Here is a tiny trained network, its code and every weight. The questions are about switching its units off for an input and a target symbol, where a switched-off unit gives its printed mean instead of its output.

import numpy as np


def w(rows, s, z=0):
    codes = np.array(rows[::2]) - 128.0
    scale = np.full(codes.shape[1], s)
    scale[-1] = z or s
    return codes * scale


def norm(h):
    return h / np.sqrt((h * h).mean(-1, keepdims=True) + 1e-5)


def f(y):
    return np.maximum(y, 0)


def softmax(a):
    e = np.exp(a - a.max(-1, keepdims=True))
    return e / e.sum(-1, keepdims=True)


def log_softmax(a):
    a = a - a.max(-1, keepdims=True)
    return a - np.log(np.exp(a).sum(-1, keepdims=True))


def net(x, mask):
    ids = ['ΓΞΠΦΩαβεζη'.index(c) for c in x.split()]
    T = len(ids)
    res = E[ids] + P[:T]
    r = norm(res)
    for j in range(2):
        rows = slice(3 * j, 3 * j + 3)
        q, k, v = (r @ M[0][rows].T for M in (Q, K, V))
        z = softmax(np.where(np.tri(T) > 0, q @ k.T / 3**0.5, -1e9)) @ v
        o = O[0][rows]
        res = res + np.where(mask[j], z, o[:, -1]) @ o[:, :-1]
    y = f(norm(res) @ A[0][:, :-1].T + A[0][:, -1])
    res = res + np.where(mask[2:10], y, B[0][:, -1]) @ B[0][:, :-1]
    return log_softmax(norm(res)[-1] @ U[:, :-1].T + U[:, -1])


Q, K, V, O, A, B = {}, {}, {}, {}, {}, {}
E = w([
[130,104,117,117,114,50],'Γ',
[102,70,104,174,112,115],'Ξ',
[196,130,110,47,104,85],'Π',
[158,103,170,178,179,139],'Φ',
[157,142,121,147,141,122],'Ω',
[137,102,140,128,125,181],'α',
[176,61,108,79,177,159],'β',
[124,120,152,157,148,71],'ε',
[76,255,99,184,152,137],'ζ',
[184,171,205,103,154,110],'η',
],0.0078)
P = w([
[99,169,120,124,42,176],'0',
[222,89,131,101,202,78],'1',
[225,105,131,112,204,87],'2',
[222,115,134,110,206,78],'3',
[215,119,122,116,206,72],'4',
[230,127,118,125,211,63],'5',
[230,117,113,115,214,48],'6',
[252,104,101,137,215,13],'7',
],0.0032)
Q[0] = w([
[87,125,176,95,87,130],'h1',
[131,168,135,121,115,128],'h1',
[13,139,118,136,5,175],'h1',
[101,125,171,90,127,152],'h2',
[113,122,164,201,89,127],'h2',
[199,141,136,58,108,143],'h2',
],0.016)
K[0] = w([
[127,100,169,148,187,96],'h1',
[131,79,72,147,137,114],'h1',
[254,44,187,130,108,75],'h1',
[166,101,123,154,150,122],'h2',
[93,148,69,140,182,144],'h2',
[155,71,161,131,65,140],'h2',
],0.016)
V[0] = w([
[160,98,7,165,108,120],'h1',
[88,108,166,236,118,102],'h1',
[121,156,121,89,70,43],'h1',
[150,175,78,149,153,134],'h2',
[178,114,120,162,111,122],'h2',
[114,110,128,115,161,135],'h2',
],0.015)
O[0] = w([
[76,232,92,89,49,124,177],'h1',
[137,98,1,163,124,103,205],'h1',
[77,152,169,169,118,20,253],'h1',
[78,101,128,43,168,122,183],'h2',
[122,141,61,119,135,158,218],'h2',
[172,138,127,118,98,124,82],'h2',
],0.0086,0.0045)
A[0] = w([
[116,124,253,62,56,152,77],'n1',
[62,187,137,129,38,107,105],'n2',
[181,131,171,86,92,183,70],'n3',
[52,186,127,93,114,191,3],'n4',
[118,91,114,168,163,152,129],'n5',
[142,171,107,130,175,108,96],'n6',
[164,138,166,104,80,197,93],'n7',
[134,121,78,166,97,142,138],'n8',
],0.012,0.0035)
B[0] = w([
[75,16,74,113,27,118,191],'n1',
[116,136,176,135,168,230,253],'n2',
[174,180,127,199,131,95,166],'n3',
[178,132,134,6,191,92,192],'n4',
[99,124,159,142,111,172,186],'n5',
[153,149,162,136,159,90,207],'n6',
[192,201,120,154,146,60,163],'n7',
[76,148,133,102,131,125,201],'n8',
],0.015,0.0056)
U = w([
[47,221,198,248,173,99,124],'Γ',
[49,213,36,129,79,184,110],'Ξ',
[36,21,177,92,58,97,246],'Π',
[181,34,41,146,148,220,170],'Φ',
[147,183,205,8,197,179,46],'Ω',
[243,194,154,237,154,143,144],'α',
[222,106,97,66,33,68,209],'β',
[76,75,46,255,121,17,63],'ε',
[101,77,117,132,178,65,2],'ζ',
[181,22,229,212,196,136,117],'η',
],0.0068,0.0021)

Each question gives the input, a string of symbols that net reads in full, and the target symbol t.
The units are the heads (3 rows each of Q, K, V and O) and the neurons (one row each of A and B). Each row of codes is followed by its name. A weight is (code - 128) times the scale printed after its matrix; where a second scale follows, it is the last column's (O, A, B and U).
mask holds one flag per unit, heads first, then neurons. A switched-off unit (its flag False) gives its mean, the last column of its rows in O or B, instead of its output. The means were averaged over made-up inputs and are rounded, as every weight is.
A unit's drop is (log p(t) with every unit on - log p(t) with that unit switched off) / (log p(t) with every unit on - log p(t) with every unit switched off).
The circuit of an input: a set's keep is (log p(t) with only the set's units on - log p(t) with every unit switched off) / (log p(t) with every unit on - log p(t) with every unit switched off). Starting from all 10 units, units are removed one at a time, each time the one whose removal leaves the highest keep (on an exact tie, the one counted first), for as long as the keep stays at least 0.8.
circuit, biggest first: the units of the circuit, biggest drop first
unit that matters most: the unit with the biggest drop
top k neurons: the k neurons with the biggest drops, biggest first
heads that matter: for each layer, one digit per head in row order, 1 if its drop is at least 0.15 and else 0, layers parted by /
drop when u is switched off: that unit's drop, to one decimal
input Π β Φ β, target Π: heads that matter : 10
input Γ α Π Ξ β Π η Ω, target Γ: heads that matter : 10
input β Π Ω α, target β: top 2 neurons : (n1 n7)
input Ω Π Π Π β Φ, target Ω: heads that matter : 10
input Γ η Γ Ξ, target Γ: circuit, biggest first : (h1 n2)
input ε η β, target ε: unit that matters most : h1
input β Ω Π Γ, target β: heads that matter : 10
input Φ Φ Π η, target Φ: heads that matter : 10
input Γ Π ζ, target Ω: heads that matter : 01
input Π β Ω Φ, target Π: circuit, biggest first : (h1 n1)
input Π Γ ζ Φ α Π η, target α: top 2 neurons : (n1 n4)
input β Π Φ Π β η, target β: circuit, biggest first : (h1 n1 n7 n3)
input Γ Γ Γ, target Γ: heads that matter : 00
input β ε Ξ η Γ, target β: circuit, biggest first : (h1 n1 n7 n3)
input ζ Γ Γ, target ε: heads that matter : 10
input ε Γ α β Ω Ω α, target ε: circuit, biggest first : (h1)
input Π Φ Ω α Ξ, target Π: circuit, biggest first : (n1 h1)
input Γ Ω Π Π α η, target Γ: top 2 neurons : (n2 n4)
input ζ Ξ α, target Ξ: top 2 neurons : (n8 n2)
input Φ Π ε Φ Ω Φ Ξ, target Φ: unit that matters most : h1
input α Π Π ε Π Γ Φ, target α: drop when n7 is switched off : 0.1
input β Π Ω Γ Ξ Π, target β: top 3 neurons : (n1 n7 n3)
input Π ε Φ β Γ β η Γ, target Π: drop when h1 is switched off : 1.5
input β ζ Π Ω α, target Ξ: drop when n2 is switched off : 0.3
